[ 135 -252   86  391  -46    2 -155  110   22 -277 -236  -75 -477 -170
    2  503  162   18 -535 -244   46  103  268   -5  107    3 -256  233
 -160  -94 -727 -240   31  413  339  363]	Fika
[   4 -166  202   88 -162   11  173  269  210 -593  150   58  224  -60
 -103  202  128  -35 -196  -69  405  -18    0  692 -149 -155  293    6
  200  -20 -439  -13 -276  -68  -42 -100]	sapo
[-167  -89   17  -36 -149   80 -333  -37  383   47  154  136  435 -117
  138   67  -99  124  189  203   -5 -154  124  182  -75   36  471  -61
  318   51  -75  239 -384  122  -18  -36]	Ter
[-146  260  105  203 -765  267   66 -177   48  471    5  -82  -94   14
  -15 -188  118   -9  240   56  -56  498  385 -181  -82 -393   34 -577
  -40  213 -433  386  253   99  -35   34]	Nerun
[  27  -26   57  172  233 -134 -249  -11  159  441    0  184 -252  130
   87 -104  -42  433  184 -357 -212 -436 -260   79  281 -143  106 -191
 -109  -40   11  123  188 -228  549  -85]	Maz
[-279  196  242  409 -204  199  579 -134 -505 -660  120   21 -348 -203
   76 -168 -119  376  239 -342 -253 -669 -219 -229  -14  459 -130 -177
  223   -1   37  149  638 -295 -410  -82]	sapo
[-172  240   33  -56  417 -180  335  134 -114   76 -120 -170 -218  -39
  318   61  247 -151   97  146 -102    2  123   88  -86   88  276 -167
   62   50  166 -503  -98   19 -190  -62]	viv
[ -12 -252 -131  131  258 -118  313   69   81 -520  195 -144   32 -336
   83  143  -30 -260  198  202  128    7  194   92 -190  -33  242  291
  274   -1  -54 -311 -160  110 -198  -94]	siga
[ -96  411  194  494 -121    6 -418 -293 -325 -362  -67   76  -65 -168
   -5   77 -414  466  184 -307   79  -18   37  130  474  203 -220 -353
  311  239 -440  188 -176 -240  453  148]	siga
[ 233  182  316    0 -435  218   22  -67  236  186   77  250   57  -69
 -269  -49   26  -60  -31 -357 -137  260  299  -13  115  -73 -874 -113
  -45   15 -502  239  255   37 -198  250]	sapo
[ 492 -300  437 -249  310  432  189 -305  433 -119   82 -315 -303  135
   -9 -451  455  -85 -350   18  205   16  233  -89 -460    5 -150  -26
 -370 -230 -164   86 -140  -47  248  -99]	sapo
[-234  675  241   95  -15   67   12  -25 -162  120   53  260  472 -372
   61 -226 -284   73  -30 -195 -116  541  224  583  366  478  136 -320
 -387  311 -466 -530 -169  177 -220 -369]	Noda
[ 281 -219  -27   70 -656 -140 -114 -107  108 -600  227  -52 -658   21
  251  -50  246 -199  100  122    6  488  467  -64  -51   20 -220 -311
   56  -12 -532   40  381  276  111   79]	Losi
[ 174 -100  137 -208  168  244  351    7 -161 -288  -92 -159 -147   37
 -211  157   19  151 -244   63  -58 -171   16 -172 -448  437  235 -140
  158   26  251   63  188   21   90  236]	Losi
[-233   -6  -10  -40   90 -147   10  -61   43  225 -145  -64  -66 -118
  180  197   44  -41   -1    7  -99    1   65   37   13 -375  119   86
  160   29   -7 -181 -224  244   -4   59]	Nerun
[ 130  258  257  259  302  309  224  -65 -600 -188 -158    8 -178  117
  322  -59    0  319  189  -83  245  255  290  259 -275  282  435 -540
  174   66 -170  276  -62   15   -6 -258]	bomer
[ 321 -152  360  161   65  420  -59  -52  205  160   12  141 -134  -21
  267 -199  -84 -177 -198   15  -80  233  293  107 -203  219   64   -4
 -226 -225 -190  150   37  -48 -444  133]	Zelus
[-355  119   34 -258  142 -154   67  153  -34   62 -239   47  -49    3
  177   48  180  -75  104   87   18 -128  -81  270  -45   34   18  -65
  316  118  351 -393 -130  -54 -272   59]	Maz
[  80  316  265  101   16   30 -495  -37  138 -266  -58  184  394  -15
 -464  156 -507  155 -382 -476  115  283 -230  226  233  134  177 -332
 -165 -290   39  -32  -85 -331   96   -6]	bomer
[  88    9   62  260    6 -119  194 -157 -208 -301  315 -171  -41 -201
  119  -16  -87 -397 -381   32  344  528  364 -205   77   70   98  181
   87 -159 -655   58   20  111 -425  -71]	viv
[ 356  -78  344  -38  -92  404  247  -13   13  -25  408   55  152  239
 -149 -474  175 -181  490  487  112  160  339 -176 -305  205  518  -41
   57 -158  335  402   32 -437 -293 -228]	bomer
[ 150 -221  241 -174  497  225   99 -337  303 -576   36 -171  177 -511
  240 -258  156   49 -240 -111  234   90  367  246 -428  124   83  218
  362   -9 -473   26 -291  139  -54 -152]	sapo
[  22  525  313  410  154  476  110 -256 -158  123 -364   60  242 -240
 -553  180 -470  171  -96 -462   49   78 -155 -160  200  432 -227   47
   87 -179 -316   58  -74 -362 -107  355]	Pes
[ 310  -38   74 -145 -164   17  -92   55 -467  122  130  129  416  185
 -394   40  -95   49 -395 -280  149  234 -382 -410  108  218 -430   76
 -189 -116  -65   97  301 -173  132  216]	Ter
[-154  -66 -116 -105   25 -104   67  179   39   91 -138  -75 -215   82
  270   79  192 -198 -137  108  -81   86  138    5  -51  -38  179  -76
   18   38   24 -353  -96  411  -75   -6]	fabo
[  88 -229  -17  -25  529  -71  180 -140 -344 -298  -26 -103 -220   49
  168   -4  139   67  105  -67 -103 -176   92   26 -289 -236 -123  106
  483  163  257    2 -211   87  273 -121]	Noda
[-285  -59  260  147 -568  222   37 -490   65 -428   44  108  -48 -426
  275  -43  363   77  340   85 -268  -92  623  647  180 -185 -277  466
   19  235 -359 -449 -106  780   46 -378]	Maz
[  67  247  -24   -6 -171  418  270 -534  391 -368  136 -110    8 -311
  363 -186 -140 -134 -143  153   44  305  475  285 -222  218  804  -95
  -27   -3 -726 -225 -313  358  -60 -209]	Ter
[  27   89 -260   66  233 -299 -404  460  196 -414 -202  140  278  -17
  203  116   77   80   -9 -160   14  -23  -24 -355  166   86 -185  102
  160   -5   65 -170 -254  314  179    9]	Pes
[ 147 -363  -28 -247 -153  -47  121  226 -263  -48 -143 -164 -218   20
 -236   28  -39 -319  -45  -15  -10  133  259    5 -186  133  -87  -82
  127  190  143  -61  137  -11  157  183]	bomer
[ 160 -251  233   99   18   27  -39   30 -281  -72  240  241 -177   -3
  -83 -169   39 -132   -5 -277  -39 -171   12  235 -146   26   16  223
 -183   20  -69 -337  174 -110  163   -7]	Zelus
[-214  202   27    6  158    7  159    9   53  -43 -286   29 -161 -152
  443  109  274  109  112   57 -173   -8  204  329   72  268   15  -13
  306  140 -192 -277 -101  292 -121  111]	Pes
[ -87 -183  -75 -135  -59 -159  271  184  -13   21  303  153  304  123
 -269  164  -87 -239  -84  195 -498 -212 -168  -68  189  346  519  407
 -207  -39  709 -708  161  234  -42 -350]	Fika
[ -33 -377  100  203 -213  118 -279  178 -219  222  613  203  375  249
 -691 -751 -165 -301  404  -93  183  100 -246 -221 -174 -479    1 -164
  -61   -2  296  536 -184 -531  -87 -212]	Noda
[-296  510  341  133 -724  -21  243  -52  241   29   90  171  197 -257
   -9  -19 -202  -47  215  193  -21  106   57   25  -65  182   38 -236
  -89   82 -452  177 -269  170 -539 -281]	Losi
[-215  -23    7 -175  104   67  214  206  520  155 -403 -133   24   11
   37   85  507  189  194  194 -200    6 -231  -46   17   48 -293  -46
  152  -46  205 -448 -137  400   98  165]	Zelus
[ -80  171  -24 -120  -21 -168 -194   32  335  330  -58   30  227 -171
 -164  306 -233  -79 -391  -87 -241  -61  217 -419   89  174 -538   41
  -17  -80   12  452  153  367 -431  194]	bomer
[-431 -314 -256 -131 -231 -276   34  337  -84  192  123  104  216   23
 -558  172 -294   63  258  -25  -14   54 -582 -287 -109 -161  141 -292
  400  227  326 -229 -132  -58  111   -4]	fabo
[  89  -12  333   17 -130   95  -64 -158 -131 -283  231  206  176  -31
 -252 -216  -88  257 -381 -327  226  548 -213  101 -194 -328  188   13
 -436 -128 -408  -31 -234  105  252 -142]	Zelus
[-101  325   44  -33  108  151   86   43  104  212 -481  -37 -103   -7
   34  -76  -55  412 -131 -399 -114  -16 -105 -505   82  535 -175 -176
 -110  -53 -176  112   79  241  217  276]	Pes
[-293    1   10 -140  389 -158   30  124   78 -125 -219  -16 -156  -54
  191   25   38  -27  101   17  -32 -307   35  256  -24  -69  106  -47
  417   58  348 -214 -245  207 -123   78]	Maz
[ 430 -260  230 -295 -101   48    1  112  397  537  377  200  454  142
 -196   36  -82  -99 -444   50 -261   35  201  -52 -160  -80   24  121
 -289   28  254  405  384 -171 -188 -239]	Losi
[ 150  222  239  239   68  488 -330 -598  184 -615 -174  128 -304 -257
  471 -425  231  305   32  -22  198   63  137  512  -47 -172  -50   82
   36   83 -603 -406 -365  435  395   -2]	Nerun
[ 493  155 -200  -18  -94   19  166  -24  313  180  475  160  427  323
 -354  -29 -299  -46 -299  -93 -488  387 -164  -97  254 -402  214  173
 -755    8  190  -96 -108 -388  429 -176]	siga
[  11 -102 -125   31 -274  -48 -199  320 -358  167  -75  133   -2    0
 -358 -320 -405  -82  581   32  139  -52 -144   10   62  176  187 -223
  110  237  274  213  235 -369  203  188]	Maz
[ -18   -1  181  271 -223  136  -34   24  242 -124  356   62  250  -66
 -389 -213  227 -322  -95   18  -98  116  -96  156  -89   80  118   51
 -204 -212 -156 -147   67 -226 -208   12]	Noda
[ -79 -208 -190  170  365 -269  685  -17 -425 -365   -8 -342 -745 -174
  125 -248  -87 -555  292  135   76  221  330   40 -371 -366  112  164
  194  179  -58 -215 -261  363 -128 -183]	viv
[ 140  390 -360  -71 -180  109  245 -450   53  155  266  204  532  -27
  247  154 -473  118  -32  -54 -351 -656 -198  -72   93  -46  368  370
 -219    5  168  182  188  181  -17 -338]	Fika
[-431  130  -84  259  373   -1  594  456 -465 -103  -56  -30  357 -372
 -332 -127 -158   71  340 -324 -301 -264 -183  -51   35  183 -253   29
  127  218  251 -104   40  120 -390   66]	bomer
[-121  378  570  464  118  357  174 -120   26  -22  112 -159 -312   66
 -598 -160 -133  226  665 -121  845 -225  -78   85 -178  -75  -78 -516
  -36 -235 -203  549  -59 -899  -89  259]	siga
[-244  310 -639   52 -219   45  770 -123   79 -232 -281 -402  -67 -399
  347  194  -32 -243  104 -246 -151  -87   58 -226 -326 -151 -225  -57
  138  148 -474 -165   55  390 -214  275]	siga
[ 117  644 -265  550 -308  235  -90    9 -184  157 -195  148  286  -13
   87   89 -160  315   32 -321 -228  328  338  191  570  -54 -189 -167
 -255  341 -794  264 -160  609  526   90]	bomer
[-278  184    4   -2   -3   75  198  298  -30    4 -190  110   -4   72
   72 -123   46   -3  155  -62  -38  -82  -54  228   77   93   -2  -88
  215  173  193 -260   -1  110 -180  197]	Noda
[  99  196   95 -425  -16  313 -377 -828  546  522 -162   58 -149   66
  270   37 -351  241  -89 -235 -149   41  421  260  159   13 -202 -241
  151   69  -78  176  -38 -100  179 -122]	fabo
[ -96 -115  209 -100  299  -61    6  157  128  295 -277  -69 -214  160
  198  190  234  -58 -234   87 -269  -10  177   77  -19  -14  155 -112
  141  -73  294 -204 -106  264  -77  -74]	fabo
[  36 -343  382  266  504  109   37  -20 -349 -437  131 -314   46 -225
 -544 -109  114 -303   25 -289  346 -177  154   40 -347  -75 -100  -89
  253 -358  -48  257  -76 -135 -152  -35]	Nerun
[ -84  270  348  371  456  189 -142 -402 -260 -590 -219 -114 -138 -397
 -122 -106 -168   28  -87 -467  233 -437   51  340   92 -194 -588  123
  249   30 -403  -85 -580 -112   60  -10]	Losi
[-106  234  -13  183  -62   89   13 -106  311  -97  -76  -79  130   65
    0  392  141  175  -56 -252 -215 -173   85  -25  315 -142 -294  256
 -373 -111   89 -356 -153  -21  177 -100]	bomer
[ 265   72  123  394  638  191  589  136  271  -73   63 -159  193 -207
  163 -119  300  146 -206 -146 -630 -324 -119 -472   40  146   48  327
 -267 -228 -164 -211  -83   27   54 -113]	fabo
[-239  -17  165 -158  102   93 -318 -528  424 -160   43  223 -530 -134
  100 -198    5  233  -37 -303 -340 -532   53  483  118 -436 -433  348
  -47  126  235 -410   85 -148  115   33]	fabo
[ -14 -368   69  412 -203 -294  287  629 -505 -166   86   17   50   13
 -118 -204   90 -115  367  -86 -246  367 -130 -281   35  -64  -40  -50
   61   76   55  -18  142  145   52 -141]	fabo
[  25   52  -50 -387  304  156    5   96  424 -538  218  -18  417   -5
  -35  -45  409  -27 -451   -8  107 -105 -103  237 -266    7  -37 -104
   20  -69   27 -304 -254  -69 -187   66]	Nerun
[  60  363  314 -122 -332  152  -45 -512  320  146 -205  206  -50 -200
  382   96 -404  115  689  275 -326 -279  404  467  145  399  324 -184
  510   57  295   59  259   19 -149 -183]	siga
[-246  109  183  521 -149  283  566 -120 -262 -604  307 -189  223 -463
 -410 -232 -267 -311  -22  -65   75 -244  -64  153  -41 -142  -90   52
  119  -77 -272  221    8 -135 -698   21]	siga
[ -12 -494 -112   12  175   68  395  436 -287 -872 -102  -88 -300  -26
   -8 -328  250    3  380  138  361 -496 -163  246 -220  216  514  411
  224  -75  161 -143  -29  160  183  -33]	sapo
[ 136 -356  -63  -23 -190  145  132  -30 -220 -260  472  130  217    0
   83 -322 -110 -244  399  -99  -39 -167  260  368  -69  -92  545  138
 -143   38  178 -188  143 -137  -10 -559]	Nerun
[ -88  -51 -149 -310 -149  -97  118 -176 -240 -333 -199 -130  -98 -180
  139  -32 -256 -177  154  305  107 -215  -32  129 -239  317  200  114
  267   80  371   44  192  132 -231  -93]	Nerun
[ -83  135   98  182 -371 -167    0 -247 -549  243  307  100 -500  127
  -51 -116 -589  -17  344   93    6  -67   12 -172  306 -106  302  -39
 -370   72  151  227  223 -455  -27 -131]	Nerun
[ 261  182 -209   58   80  128   19  -94  -88  709   79   15  112 -198
 -256 -182 -211 -196   50 -268 -463  414  276 -119  358  -82  144   11
 -518  -12 -333  -62  222 -214  227  219]	Maz
[-245   32   60  -53   83  -94  148  241 -260   -2 -239  -43 -229   84
  -12   50  144    5  100   -6  122  -70  -48   51 -154  -25  134  -75
   79   47  239 -119   32  -40  -59   69]	Fika
[  32  -44 -185 -451   44 -200 -596  -22  576  565  -80  184  134  128
  125  751 -103  347 -439  198 -182  147 -101 -199  135 -336 -257 -207
   50   96  135  -39 -287  442  206  383]	Losi
[ 134 -148   81   16  120  293  178  215 -111  -76   54   19  275  -44
  -53 -471  346 -251  -64 -243  -88  339   10  267   -8  324  -96  -92
   30 -137 -238 -252  234  176 -185  243]	Ter
[-303  209  -77  -26  170 -125   45 -101 -217 -283 -310    1  -11 -327
  204  -99    6 -182  175   47 -163 -136   50  298   46 -266  121  344
  222   49  148 -363 -426  291 -176 -154]	bomer
[-385   74  -11    9  122  -70  169  338 -302   68 -174   12    1   83
  220 -290  275  -37  174  -95 -160  -64 -144   18   56  282  142  -78
  131   66  293 -382   92  189 -157   60]	Zelus
[-192  271  229  468  129  125  457  279 -509   74  127   29  390  -21
 -254 -514  -15  147  445 -248 -200  352   75   87   72   -6  112  -61
 -262   77  -58  474 -142 -266 -182 -307]	Zelus
[ 158  -99  178   18   20  181  140 -288  428 -256  232  -34 -257 -157
  314 -522  143 -224 -149   11  -79  287  524  345  -47 -279  371  292
 -272   69 -397 -279 -214  111   92 -315]	sapo
[ -97  104  -83   10  281   36   28   60 -107   77 -120   16 -177   78
  148 -115  163 -121   97    6  -74   71  182  237    1 -228  145   -7
   87  102   43 -260 -271  289  106  105]	Noda
[ 107 -187   51  231   37  361  -55  -99  121 -139  -49  -74  176  -81
  -22    6 -273   80 -242 -132  314  105  139  167   90  168  236  190
 -328    7 -208 -124 -108  113  170 -226]	Pes
[-691  358  326  250  -28 -317   19   89 -313  440 -137  161 -402 -165
   -3  168 -439  404  -38 -295 -233 -466 -510 -368 -154  -58 -535 -315
   26   23  194  751  245 -295 -718  596]	Noda
[-353  126   12  -57  313  -86   92  102 -162 -104 -290 -119 -196 -160
  235  -83  219 -160   74  -45   28  -92   81  317   25   88  116  -99
  311   49   51 -467  -71  206 -200  107]	Nerun
[  75  225  171  168  -33  602  324 -168 -227 -145  -74  106  153  -25
  211  -85  218  256  651 -105  -34   42  423   40  -96  371 -246  -61
  236  135 -238   50 -219   21  -75    5]	Pes
[ -17 -104  -49   38  134   84   43  158   63 -639  -80   30 -201 -108
   -9 -123    3   73 -112 -451  -12  177  187  603  101   80 -116  -50
  -29  137 -254 -450  -56  123  229  101]	viv
[  91 -356  231  202 -378  410  116   87   65 -327  224  -27 -260   83
  -58 -426  397 -104  102  -73  494  541  280  236 -313  -85  -68 -275
 -148 -152 -694  227    3  320 -137  129]	Losi
[ 247   86  105  -52 -627  315    4   -8   36 -285  150 -100  245  -53
 -389   60  -76  258 -236   17  187  291  -38  177  -11  267  446 -780
  -53  111 -545  169  247 -195  447  137]	bomer
[ 274  156  467  183 -204  305 -170  -76  434 -302  190  136  -75  263
  143 -105   86  -13  224  113  118 -123  523   54  -19  262  145  -17
  227 -170   94  419  134 -392 -149  187]	Fika
[  96 -253 -153 -438  244 -437 -101  220 -105 -279   10 -365 -412   77
   56   33    7 -260  186   37   94 -193  247 -116   46  228   28 -417
 -126 -201  569  -78  471 -137   63  -42]	siga
[-616   56 -310  -35 -534 -206  118   16 -538   15   97  122  465 -284
   47  434 -135  156  198  -88 -210 -628 -551    5  136  449 -119  339
  -88   10  211 -110  423  130 -436  199]	Fika
